Below are the code and all the weights of a small trained network. Each question names an input and a class and asks about switching units off, where a switched-off unit gives its printed mean instead of its output.

import numpy as np


def w(rows, s, z=0):
    codes = np.array(rows[::2]) - 128.0
    scale = np.full(codes.shape[1], s)
    scale[-1] = z or s
    return codes * scale


def norm(h):
    return h / np.sqrt((h * h).mean(-1, keepdims=True) + 1e-5)


def f(y):
    return np.maximum(y, 0)


def log_softmax(a):
    a = a - a.max(-1, keepdims=True)
    return a - np.log(np.exp(a).sum(-1, keepdims=True))


def net(x, mask):
    res = np.array(x, float).reshape(1, 7) / 4 @ E
    u = 0
    for l in range(3):
        y = f(norm(res) @ A[l][:, :-1].T + A[l][:, -1])
        res = res + np.where(mask[u : u + 13], y, B[l][:, -1]) @ B[l][:, :-1]
        u += 13
    return log_softmax(norm(res)[-1] @ U[:, :-1].T + U[:, -1])


A, B = {}, {}
E = w([
[210,155,219,167,134,133,158,118,129],'x0',
[85,46,148,228,152,68,145,94,211],'x1',
[108,207,107,57,184,123,74,81,255],'x2',
[57,131,171,83,44,148,23,118,87],'x3',
[145,194,228,117,57,193,78,120,143],'x4',
[184,131,60,72,158,234,122,66,69],'x5',
[110,168,73,244,144,231,129,180,60],'x6',
],0.0067)
A[0] = w([
[192,132,108,207,131,104,177,171,146,146],'L0N0',
[159,59,152,156,95,70,171,110,77,83],'L0N1',
[184,196,91,66,170,134,145,47,135,2],'L0N2',
[146,106,142,224,63,101,91,127,78,145],'L0N3',
[167,63,146,105,109,117,158,119,92,24],'L0N4',
[212,155,89,152,101,254,72,120,119,86],'L0N5',
[198,129,42,199,117,223,125,170,73,67],'L0N6',
[61,105,140,139,146,128,156,111,170,22],'L0N7',
[150,189,99,86,172,190,160,86,144,72],'L0N8',
[83,141,99,167,136,83,157,92,144,67],'L0N9',
[62,158,138,53,103,145,109,74,60,67],'L0N10',
[160,110,156,91,160,104,106,174,141,117],'L0N11',
[159,156,143,108,157,144,122,115,136,43],'L0N12',
],0.0084,0.0046)
B[0] = w([
[82,157,90,64,38,100,70,140,84,240],'L0N0',
[209,109,100,108,109,68,191,129,137,216],'L0N1',
[211,212,116,4,173,92,136,205,169,191],'L0N2',
[169,220,141,54,168,81,142,110,210,239],'L0N3',
[99,92,156,123,82,97,177,54,90,157],'L0N4',
[63,100,253,137,202,158,172,33,130,250],'L0N5',
[81,163,79,243,196,188,179,104,98,253],'L0N6',
[155,94,103,230,221,108,76,136,193,154],'L0N7',
[204,151,164,118,145,140,121,120,160,204],'L0N8',
[97,123,175,136,178,126,126,193,236,172],'L0N9',
[78,101,108,107,80,140,64,99,139,208],'L0N10',
[160,173,122,185,108,134,100,58,150,165],'L0N11',
[141,159,63,113,158,38,150,154,150,147],'L0N12',
],0.0058,0.0053)
A[1] = w([
[104,116,59,146,161,99,125,215,79,37],'L1N0',
[183,143,101,75,128,117,94,123,165,85],'L1N1',
[72,93,159,176,169,58,89,119,180,67],'L1N2',
[171,61,125,57,168,81,195,93,53,71],'L1N3',
[55,115,116,58,82,151,86,97,124,1],'L1N4',
[35,98,121,79,82,123,64,93,119,37],'L1N5',
[153,152,147,181,131,231,139,88,41,53],'L1N6',
[172,122,133,71,153,182,80,154,138,115],'L1N7',
[70,64,129,172,167,88,102,140,194,36],'L1N8',
[56,110,104,168,162,72,126,129,144,104],'L1N9',
[110,111,145,100,56,182,63,85,122,71],'L1N10',
[72,94,124,157,215,213,171,156,59,160],'L1N11',
[203,176,91,106,149,254,157,78,94,104],'L1N12',
],0.0091,0.0045)
B[1] = w([
[124,129,89,90,69,157,225,191,128,172],'L1N0',
[157,200,93,86,158,149,165,116,160,193],'L1N1',
[165,87,127,143,134,208,43,136,81,224],'L1N2',
[217,140,171,145,118,40,163,64,131,203],'L1N3',
[56,147,139,44,2,104,135,107,128,181],'L1N4',
[27,91,159,89,82,182,62,134,151,193],'L1N5',
[137,104,208,233,186,150,65,60,67,230],'L1N6',
[74,176,29,102,168,106,188,78,189,182],'L1N7',
[178,106,78,100,219,170,33,214,175,207],'L1N8',
[188,73,47,125,134,60,150,182,144,213],'L1N9',
[65,107,97,96,127,143,155,167,72,192],'L1N10',
[55,152,136,188,128,164,166,105,107,249],'L1N11',
[87,168,156,210,216,165,89,83,177,255],'L1N12',
],0.0069,0.006)
A[2] = w([
[140,158,77,198,162,85,191,144,112,103],'L2N0',
[108,125,59,158,148,137,145,180,70,78],'L2N1',
[196,50,92,125,164,150,33,171,192,55],'L2N2',
[141,160,247,148,98,122,113,190,141,3],'L2N3',
[139,121,164,62,78,55,137,151,174,194],'L2N4',
[175,66,151,131,97,115,167,110,100,34],'L2N5',
[128,126,166,83,127,152,108,68,204,180],'L2N6',
[91,113,93,177,135,91,88,129,176,130],'L2N7',
[155,52,105,153,113,71,134,101,110,158],'L2N8',
[53,133,115,82,39,165,97,126,154,32],'L2N9',
[229,151,194,125,165,144,90,158,105,62],'L2N10',
[183,109,135,161,92,31,159,106,94,85],'L2N11',
[158,168,158,178,26,132,120,183,124,85],'L2N12',
],0.011,0.0043)
B[2] = w([
[53,111,140,37,28,137,168,129,150,212],'L2N0',
[97,91,155,122,156,127,217,178,136,175],'L2N1',
[137,90,210,193,246,143,29,204,105,237],'L2N2',
[172,206,111,211,36,140,119,184,176,165],'L2N3',
[63,112,120,231,182,255,100,102,114,255],'L2N4',
[189,111,140,93,60,74,174,13,77,163],'L2N5',
[133,84,35,57,137,46,165,226,108,242],'L2N6',
[234,65,210,132,180,118,112,234,68,193],'L2N7',
[207,80,183,100,121,148,153,124,86,196],'L2N8',
[43,62,159,89,63,13,78,44,17,198],'L2N9',
[94,187,47,142,35,107,93,129,175,175],'L2N10',
[207,68,173,87,95,130,91,76,87,209],'L2N11',
[164,229,46,150,96,123,89,163,210,162],'L2N12',
],0.0067,0.0077)
U = w([
[95,161,178,203,224,208,148,62,88,218],'0',
[53,97,127,45,93,108,77,93,79,203],'1',
[182,196,112,178,49,122,90,168,183,43],'2',
[112,78,66,130,101,130,248,210,107,3],'3',
[249,57,188,108,90,85,149,50,81,115],'4',
[188,209,66,41,224,108,139,79,214,65],'5',
[192,49,146,147,226,113,48,227,155,166],'6',
],0.015,0.0034)

Each question gives the input, the list of numbers given to net, and the class t.
The units are the neurons (one row each of A and B). Each row of codes is followed by its name. A weight is (code - 128) times the scale printed after its matrix; where a second scale follows, it is the last column's (A, B and U).
mask holds one flag per neuron, layer by layer. A switched-off neuron (its flag False) gives its mean, the last column of its row in B, instead of its output. The means were averaged over made-up inputs and are rounded, as every weight is.
A unit's drop is (log p(t) with every unit on - log p(t) with that unit switched off) / (log p(t) with every unit on - log p(t) with every unit switched off).
The circuit of an input: a set's keep is (log p(t) with only the set's units on - log p(t) with every unit switched off) / (log p(t) with every unit on - log p(t) with every unit switched off). Starting from the 12 units with the biggest drops (on a tie, the unit counted first), units are removed one at a time, each time the one whose removal leaves the highest keep (on an exact tie, the one counted first), for as long as the keep stays at least 0.8.
units of the circuit, in order: the units of the circuit, biggest drop first
k most important neurons: the k neurons with the biggest drops, biggest first
top k neurons in layer l: the k neurons of layer l with the biggest drops, biggest first
drop when u is switched off: that unit's drop, to one decimal
input [4,-1,-7,2,-5,-3,3], class 4: units of the circuit, in order => (L0N1; L2N11)
input [-3,3,-1,-2,-4,5,-4], class 4: units of the circuit, in order => (L1N3)
input [1,6,-7,-2,4,-6,3], class 2: 2 most important neurons => (L2N12; L0N3)
input [3,-7,-8,-4,-1,-5,1], class 4: units of the circuit, in order => (L2N11; L1N3)
input [6,-7,5,-1,-7,-8,1], class 2: top 2 neurons in layer 2 => (L2N6; L2N4)
input [2,6,-4,8,3,8,0], class 1: top 2 neurons in layer 0 => (L0N10; L0N3)
input [4,-3,7,-4,-5,-6,-5], class 6: units of the circuit, in order => (L0N3; L1N2)
input [0,7,-7,-5,8,-2,6], class 2: units of the circuit, in order => (L0N0; L2N12)
input [-6,-1,1,-3,-3,-1,6], class 3: top 2 neurons in layer 1 => (L1N0; L1N9)
input [3,8,1,4,-5,5,5], class 6: 2 most important neurons => (L1N8; L1N9)
input [4,6,1,6,6,-3,-7], class 6: 3 most important neurons => (L0N0; L1N11; L0N10)
input [-6,4,-3,-7,-5,5,6], class 3: 2 most important neurons => (L2N0; L1N0)
input [-6,-2,-8,2,5,-6,0], class 2: 4 most important neurons => (L0N3; L0N0; L2N12; L2N3)
input [-7,-6,3,4,-2,2,5], class 0: top 4 neurons in layer 0 => (L0N6; L0N0; L0N5; L0N8)
input [-7,0,-4,0,-8,4,-6], class 4: top neuron in layer 1 => (L1N3)
input [3,6,-2,0,-7,-1,6], class 3: 3 most important neurons => (L1N0; L0N6; L2N0)
input [-8,4,6,7,-4,-1,8], class 6: top 2 neurons in layer 0 => (L0N0; L0N7)
input [5,5,8,6,3,3,-4], class 1: 2 most important neurons => (L2N9; L0N3)
input [8,-8,0,-4,-8,1,-3], class 5: drop when L0N2 is switched off => 0.2
input [6,6,0,-8,-3,6,0], class 4: drop when L0N3 is switched off => 0.2
input [4,4,6,0,-1,4,0], class 5: drop when L0N9 is switched off => 0.0
input [8,4,-5,-1,-7,-8,-6], class 4: most important neuron => (L0N1)
